Here is a tiny trained network, its code and every weight. The questions are about switching its units off for an input and a target symbol, where a switched-off unit gives its printed mean instead of its output.

import numpy as np


def w(rows, s, z=0):
    codes = np.array(rows[::2]) - 128.0
    scale = np.full(codes.shape[1], s)
    scale[-1] = z or s
    return codes * scale


def f(y):
    return y / 2 * (1 + np.tanh(0.7978845608 * (y + 0.044715 * y**3)))


def softmax(a):
    e = np.exp(a - a.max(-1, keepdims=True))
    return e / e.sum(-1, keepdims=True)


def log_softmax(a):
    a = a - a.max(-1, keepdims=True)
    return a - np.log(np.exp(a).sum(-1, keepdims=True))


def net(x, mask):
    ids = ['αγδεζηθλμξπσφψω'.index(c) for c in x.split()]
    T = len(ids)
    res = E[ids] + P[:T]
    q, k, v = (res @ M[0].T for M in (Q, K, V))
    z = softmax(np.where(np.tri(T) > 0, q @ k.T / 4**0.5, -1e9)) @ v
    res = res + np.where(mask[0], z, O[0][:, -1]) @ O[0][:, :-1]
    y = f(res @ A[0][:, :-1].T + A[0][:, -1])
    res = res + np.where(mask[1:9], y, B[0][:, -1]) @ B[0][:, :-1]
    return log_softmax(res[-1] @ U[:, :-1].T + U[:, -1])


Q, K, V, O, A, B = {}, {}, {}, {}, {}, {}
E = w([
[177,135,123,122],'α',
[176,122,147,166],'γ',
[180,90,187,124],'δ',
[167,124,143,112],'ε',
[153,142,130,168],'ζ',
[137,173,97,151],'η',
[3,154,197,128],'θ',
[137,162,112,164],'λ',
[158,151,111,101],'μ',
[137,165,111,188],'ξ',
[139,118,173,161],'π',
[183,106,158,65],'σ',
[122,160,130,213],'φ',
[145,124,165,208],'ψ',
[172,130,133,89],'ω',
],0.016)
P = w([
[139,177,157,116],'0',
[174,249,184,93],'1',
[185,78,90,142],'2',
[82,129,118,100],'3',
[163,200,207,114],'4',
[107,109,123,118],'5',
[111,151,119,89],'6',
[120,114,133,112],'7',
[109,120,137,113],'8',
[105,122,144,130],'9',
[100,125,146,133],'10',
[99,127,156,176],'11',
],0.013)
Q[0] = w([
[151,118,81,130],'H1',
[39,31,60,99],'H1',
[141,254,218,89],'H1',
[130,60,111,147],'H1',
],0.0096)
K[0] = w([
[159,191,91,115],'H1',
[213,143,111,159],'H1',
[23,2,73,121],'H1',
[174,160,189,123],'H1',
],0.0093)
V[0] = w([
[122,23,236,67],'H1',
[35,206,114,29],'H1',
[83,107,134,251],'H1',
[40,150,224,157],'H1',
],0.016)
O[0] = w([
[102,97,26,240,160],'H1',
[3,163,117,78,156],'H1',
[171,39,131,82,126],'H1',
[101,99,28,68,254],'H1',
],0.016,0.0081)
A[0] = w([
[130,48,188,97,128],'N1',
[161,157,201,157,141],'N2',
[175,175,175,210,133],'N3',
[142,119,32,110,157],'N4',
[96,96,218,180,244],'N5',
[13,149,151,67,35],'N6',
[2,105,70,69,2],'N7',
[147,143,88,197,123],'N8',
],0.0067,0.0073)
B[0] = w([
[136,190,107,99,141],'N1',
[110,2,233,182,149],'N2',
[127,167,147,196,162],'N3',
[82,92,132,138,218],'N4',
[95,159,109,58,155],'N5',
[85,43,100,148,195],'N6',
[203,200,166,124,249],'N7',
[156,158,140,66,158],'N8',
],0.024,0.015)
U = w([
[3,153,11,63,243],'α',
[60,69,29,151,251],'γ',
[47,150,130,169,50],'δ',
[229,59,81,151,88],'ε',
[172,163,120,94,81],'ζ',
[167,60,131,203,65],'η',
[96,158,133,153,37],'θ',
[177,153,72,206,191],'λ',
[90,112,144,118,67],'μ',
[137,106,140,143,65],'ξ',
[81,200,120,136,2],'π',
[38,98,121,175,33],'σ',
[93,118,154,179,52],'φ',
[131,125,156,107,60],'ψ',
[65,82,139,126,42],'ω',
],0.0061,0.0056)

Each question gives the input, a string of symbols that net reads in full, and the target symbol t.
The units are the heads (4 rows each of Q, K, V and O) and the neurons (one row each of A and B). Each row of codes is followed by its name. A weight is (code - 128) times the scale printed after its matrix; where a second scale follows, it is the last column's (O, A, B and U).
mask holds one flag per unit, heads first, then neurons. A switched-off unit (its flag False) gives its mean, the last column of its rows in O or B, instead of its output. The means were averaged over made-up inputs and are rounded, as every weight is.
A unit's drop is (log p(t) with every unit on - log p(t) with that unit switched off) / (log p(t) with every unit on - log p(t) with every unit switched off).
The circuit of an input: a set's keep is (log p(t) with only the set's units on - log p(t) with every unit switched off) / (log p(t) with every unit on - log p(t) with every unit switched off). Starting from all 9 units, units are removed one at a time, each time the one whose removal leaves the highest keep (on an exact tie, the one counted first), for as long as the keep stays at least 0.8.
units of the circuit, in order: the units of the circuit, biggest drop first
most important unit: the unit with the biggest drop
top k neurons: the k neurons with the biggest drops, biggest first
drop of u: that unit's drop, to one decimal
input φ ψ δ λ ξ θ π λ ψ δ ψ, target γ: most important unit -> N7
input μ δ α ξ φ, target ψ: top 4 neurons -> N2, N4, N1, N6
input δ ζ π φ γ, target ζ: units of the circuit, in order -> H1, N1
input γ α λ, target φ: units of the circuit, in order -> H1, N2
input θ δ ψ η γ η η λ ω, target α: units of the circuit, in order -> N7, N2
input ω λ δ φ λ, target ζ: units of the circuit, in order -> H1, N1
input δ ψ η, target ε: top 3 neurons -> N5, N6, N3
input ψ ψ δ θ ω, target α: top 3 neurons -> N6, N4, N7
input ψ η ζ, target ω: units of the circuit, in order -> H1, N2, N7
input ω δ γ γ δ ζ, target λ: top 2 neurons -> N3, N6
input σ γ δ δ ψ ξ δ ψ, target λ: top 2 neurons -> N3, N6
input θ α π, target α: top 3 neurons -> N7, N5, N3
input γ φ η δ θ δ η ζ, target α: top 2 neurons -> N7, N2
input δ μ γ δ σ ω ζ ξ δ λ, target λ: units of the circuit, in order -> H1
input ψ φ ε, target ζ: top 2 neurons -> N1, N6
input γ θ α ψ ψ δ ε π ω δ θ ξ, target α: top 3 neurons -> N4, N2, N3
input θ φ δ ψ μ, target α: top 3 neurons -> N6, N4, N2
input φ θ δ θ δ, target α: top 2 neurons -> N6, N4
input θ θ η, target α: top 3 neurons -> N6, N4, N2
input γ δ δ γ η, target η: units of the circuit, in order -> H1, N2
input ω ζ ψ π φ, target γ: most important unit -> N7
input γ α σ δ θ, target α: drop of N7 -> 0.7
input σ ψ ψ δ δ α, target λ: drop of N6 -> 0.4
input η φ δ, target ζ: drop of N1 -> 0.5
